Below is a small trained network, with its code and all its weights. Each question gives an input and a class and asks what happens when units are switched off, that is, made to give their printed mean instead of their output.

import numpy as np


def w(rows, s, z=0):
    codes = np.array(rows[::2]) - 128.0
    scale = np.full(codes.shape[1], s)
    scale[-1] = z or s
    return codes * scale


def f(y):
    return np.maximum(y, 0)


def log_softmax(a):
    a = a - a.max(-1, keepdims=True)
    return a - np.log(np.exp(a).sum(-1, keepdims=True))


def net(x, mask):
    res = np.array(x, float).reshape(1, 5) / 4 @ E
    y = f(res @ A[0][:, :-1].T + A[0][:, -1])
    res = res + np.where(mask, y, B[0][:, -1]) @ B[0][:, :-1]
    return log_softmax(res[-1] @ U[:, :-1].T + U[:, -1])


A, B = {}, {}
E = w([
[118,134,120,133,152,146,136,137],'x0',
[109,34,173,145,151,169,50,122],'x1',
[159,186,96,107,127,222,101,1],'x2',
[85,95,202,86,170,93,200,56],'x3',
[33,155,169,82,61,207,128,165],'x4',
],0.009)
A[0] = w([
[141,177,90,109,138,202,107,2,38],'neuron 0',
[134,241,75,97,99,119,206,97,47],'neuron 1',
[55,154,145,42,44,179,107,154,1],'neuron 2',
[161,158,49,199,110,176,42,180,30],'neuron 3',
[246,101,73,206,239,43,112,72,43],'neuron 4',
[92,50,161,152,172,194,25,91,94],'neuron 5',
[90,96,178,68,187,132,195,45,32],'neuron 6',
[169,151,52,144,85,159,43,170,62],'neuron 7',
[155,175,100,100,113,193,67,3,43],'neuron 8',
[94,92,196,69,228,115,198,40,46],'neuron 9',
[121,29,182,168,154,172,27,103,75],'neuron 10',
],0.0066,0.0033)
B[0] = w([
[97,60,128,173,155,62,95,205,240],'neuron 0',
[131,168,52,66,155,64,144,121,211],'neuron 1',
[80,170,205,110,121,169,51,81,215],'neuron 2',
[217,96,164,157,28,149,211,86,203],'neuron 3',
[50,191,226,81,121,203,3,91,253],'neuron 4',
[156,182,55,50,159,72,154,117,225],'neuron 5',
[191,120,167,162,53,141,170,113,211],'neuron 6',
[186,109,149,150,69,137,171,110,200],'neuron 7',
[56,58,116,189,136,80,86,208,242],'neuron 8',
[204,101,146,174,47,152,182,115,231],'neuron 9',
[166,177,46,49,133,72,175,128,218],'neuron 10',
],0.0079,0.0068)
U = w([
[200,101,164,186,40,177,177,77,76],'0',
[55,192,222,73,145,236,25,76,107],'1',
[54,26,133,207,177,24,100,240,111],'2',
[155,192,24,2,180,69,155,89,88],'3',
[123,131,121,150,172,179,148,105,253],'4',
],0.0085,0.011)

Each question gives the input, the list of numbers given to net, and the class t.
The units are the neurons (one row each of A and B). Each row of codes is followed by its name. A weight is (code - 128) times the scale printed after its matrix; where a second scale follows, it is the last column's (A, B and U).
mask holds one flag per neuron, in row order. A switched-off neuron (its flag False) gives its mean, the last column of its row in B, instead of its output. The means were averaged over made-up inputs and are rounded, as every weight is.
A unit's drop is (log p(t) with every unit on - log p(t) with that unit switched off) / (log p(t) with every unit on - log p(t) with every unit switched off).
The circuit of an input: a set's keep is (log p(t) with only the set's units on - log p(t) with every unit switched off) / (log p(t) with every unit on - log p(t) with every unit switched off). Starting from all 11 units, units are removed one at a time, each time the one whose removal leaves the highest keep (on an exact tie, the one counted first), for as long as the keep stays at least 0.8.
circuit, biggest first: the units of the circuit, biggest drop first
unit that matters most: the unit with the biggest drop
top k neurons: the k neurons with the biggest drops, biggest first
drop when u is switched off: that unit's drop, to one decimal
input [3,6,-3,8,-6], class 0: top 2 neurons : neuron 9; neuron 6
input [5,1,5,3,2], class 2: circuit, biggest first : neuron 0; neuron 8
input [5,7,8,-1,2], class 2: circuit, biggest first : neuron 8; neuron 0
input [6,-8,-7,1,3], class 3: unit that matters most : neuron 8
input [-1,5,-4,5,1], class 0: circuit, biggest first : neuron 9; neuron 8
input [3,2,-2,5,4], class 0: circuit, biggest first : neuron 9; neuron 6
input [8,-5,-7,-5,-2], class 4: circuit, biggest first : neuron 8; neuron 0
input [-7,6,-4,6,-5], class 4: top 2 neurons : neuron 3; neuron 4
input [3,5,-7,8,3], class 0: circuit, biggest first : neuron 9; neuron 6
input [-4,-3,4,7,-8], class 1: top 2 neurons : neuron 4; neuron 3
input [1,7,-4,-8,5], class 0: top 2 neurons : neuron 3; neuron 7
input [6,8,5,-5,0], class 3: top 2 neurons : neuron 5; neuron 10
input [-7,8,0,-8,8], class 0: top 2 neurons : neuron 3; neuron 7
input [6,6,-6,-3,7], class 1: unit that matters most : neuron 2
input [8,4,-4,-6,-4], class 4: top 2 neurons : neuron 9; neuron 6
input [-3,-4,7,4,-8], class 1: drop when neuron 4 is switched off : 1.8
input [-4,5,-5,8,1], class 0: drop when neuron 1 is switched off : 0.0
input [-5,4,7,-6,5], class 2: drop when neuron 9 is switched off : 0.1
input [-4,2,8,5,7], class 2: drop when neuron 4 is switched off : 0.2
input [8,-1,-6,5,-2], class 4: circuit, biggest first : neuron 8
